Below are the code and all the weights of a small trained network. Each question names an input and a class and asks about switching units off, where a switched-off unit gives its printed mean instead of its output.

import numpy as np


def w(rows, s, z=0):
    codes = np.array(rows[::2]) - 128.0
    scale = np.full(codes.shape[1], s)
    scale[-1] = z or s
    return codes * scale


def f(y):
    return np.maximum(y, 0)


def log_softmax(a):
    a = a - a.max(-1, keepdims=True)
    return a - np.log(np.exp(a).sum(-1, keepdims=True))


def net(x, mask):
    res = np.array(x, float).reshape(1, 3) / 4 @ E
    y = f(res @ A[0][:, :-1].T + A[0][:, -1])
    res = res + np.where(mask, y, B[0][:, -1]) @ B[0][:, :-1]
    return log_softmax(res[-1] @ U[:, :-1].T + U[:, -1])


A, B = {}, {}
E = w([
[241,96,127,237],'x0',
[93,39,45,160],'x1',
[206,150,90,7],'x2',
],0.012)
A[0] = w([
[48,190,135,112,93],'n1',
[100,132,45,79,150],'n2',
[28,195,128,103,179],'n3',
[122,76,85,162,199],'n4',
[140,161,197,104,210],'n5',
[116,81,27,64,132],'n6',
[152,123,252,212,133],'n7',
[213,83,101,145,14],'n8',
[85,42,103,182,62],'n9',
[88,120,108,89,71],'n10',
[56,86,158,156,58],'n11',
[222,152,89,70,15],'n12',
[141,215,187,78,28],'n13',
[110,41,56,141,115],'n14',
[249,135,96,50,2],'n15',
[222,138,56,183,137],'n16',
[53,180,156,115,54],'n17',
[188,157,55,169,37],'n18',
[93,85,47,26,94],'n19',
[168,127,138,163,141],'n20',
[165,123,214,69,175],'n21',
[93,72,172,120,45],'n22',
[120,62,75,151,195],'n23',
[68,108,145,157,67],'n24',
[72,110,140,153,66],'n25',
[88,116,86,111,85],'n26',
[155,184,203,207,139],'n27',
[128,171,155,94,72],'n28',
[144,139,174,70,77],'n29',
[63,132,114,161,40],'n30',
[197,93,63,169,94],'n31',
[98,76,45,48,96],'n32',
[88,93,86,32,123],'n33',
[73,81,97,94,66],'n34',
[57,172,148,110,71],'n35',
[107,30,39,152,23],'n36',
[140,70,106,91,129],'n37',
[204,192,171,68,131],'n38',
],0.012,0.0095)
B[0] = w([
[71,112,75,155,197],'n1',
[227,125,167,103,210],'n2',
[56,194,117,84,251],'n3',
[119,137,129,102,226],'n4',
[69,87,55,141,210],'n5',
[200,107,182,126,221],'n6',
[174,80,116,173,248],'n7',
[129,222,185,80,167],'n8',
[62,109,89,164,210],'n9',
[133,112,119,153,167],'n10',
[118,189,163,65,188],'n11',
[29,130,56,155,181],'n12',
[154,182,175,71,180],'n13',
[87,151,120,106,214],'n14',
[33,132,76,149,197],'n15',
[75,139,105,143,223],'n16',
[18,79,60,178,180],'n17',
[119,218,215,40,159],'n18',
[181,119,144,133,232],'n19',
[128,103,108,138,183],'n20',
[108,142,136,145,200],'n21',
[133,142,151,101,142],'n22',
[117,203,175,75,229],'n23',
[123,200,179,98,175],'n24',
[133,215,170,70,169],'n25',
[177,122,130,129,167],'n26',
[185,1,112,194,229],'n27',
[152,165,154,121,157],'n28',
[127,130,166,82,164],'n29',
[144,169,171,98,166],'n30',
[91,163,118,133,197],'n31',
[197,94,153,122,218],'n32',
[154,104,141,125,228],'n33',
[154,98,116,108,182],'n34',
[67,99,114,158,182],'n35',
[30,119,65,157,200],'n36',
[163,131,144,122,168],'n37',
[83,153,134,116,215],'n38',
],0.0095,0.013)
U = w([
[56,123,61,208,106],'0',
[137,242,192,84,2],'1',
[250,39,173,184,194],'2',
],0.016,0.00052)

Each question gives the input, the list of numbers given to net, and the class t.
The units are the neurons (one row each of A and B). Each row of codes is followed by its name. A weight is (code - 128) times the scale printed after its matrix; where a second scale follows, it is the last column's (A, B and U).
mask holds one flag per neuron, in row order. A switched-off neuron (its flag False) gives its mean, the last column of its row in B, instead of its output. The means were averaged over made-up inputs and are rounded, as every weight is.
A unit's drop is (log p(t) with every unit on - log p(t) with that unit switched off) / (log p(t) with every unit on - log p(t) with every unit switched off).
The circuit of an input: a set's keep is (log p(t) with only the set's units on - log p(t) with every unit switched off) / (log p(t) with every unit on - log p(t) with every unit switched off). Starting from the 12 units with the biggest drops (on a tie, the unit counted first), units are removed one at a time, each time the one whose removal leaves the highest keep (on an exact tie, the one counted first), for as long as the keep stays at least 0.8.
units of the circuit, in order: the units of the circuit, biggest drop first
top k neurons: the k neurons with the biggest drops, biggest first
drop of u: that unit's drop, to one decimal
input [7,1,4], class 1: units of the circuit, in order => (n8)
input [-7,0,-1], class 0: top 4 neurons => (n17; n1; n23; n35)
input [-8,-2,-2], class 0: top 2 neurons => (n17; n1)
input [3,-1,0], class 2: top 3 neurons => (n3; n36; n15)
input [-7,-3,-1], class 0: top 2 neurons => (n17; n1)
input [3,2,1], class 1: top 3 neurons => (n27; n5; n17)
input [0,7,-8], class 1: top 4 neurons => (n23; n11; n25; n24)
input [6,6,8], class 1: top 2 neurons => (n8; n18)
input [4,-2,7], class 0: top 2 neurons => (n15; n12)
input [4,-7,8], class 0: drop of n12 => 0.4
input [6,2,5], class 1: drop of n8 => 1.6
input [2,-4,6], class 0: drop of n12 => 0.2
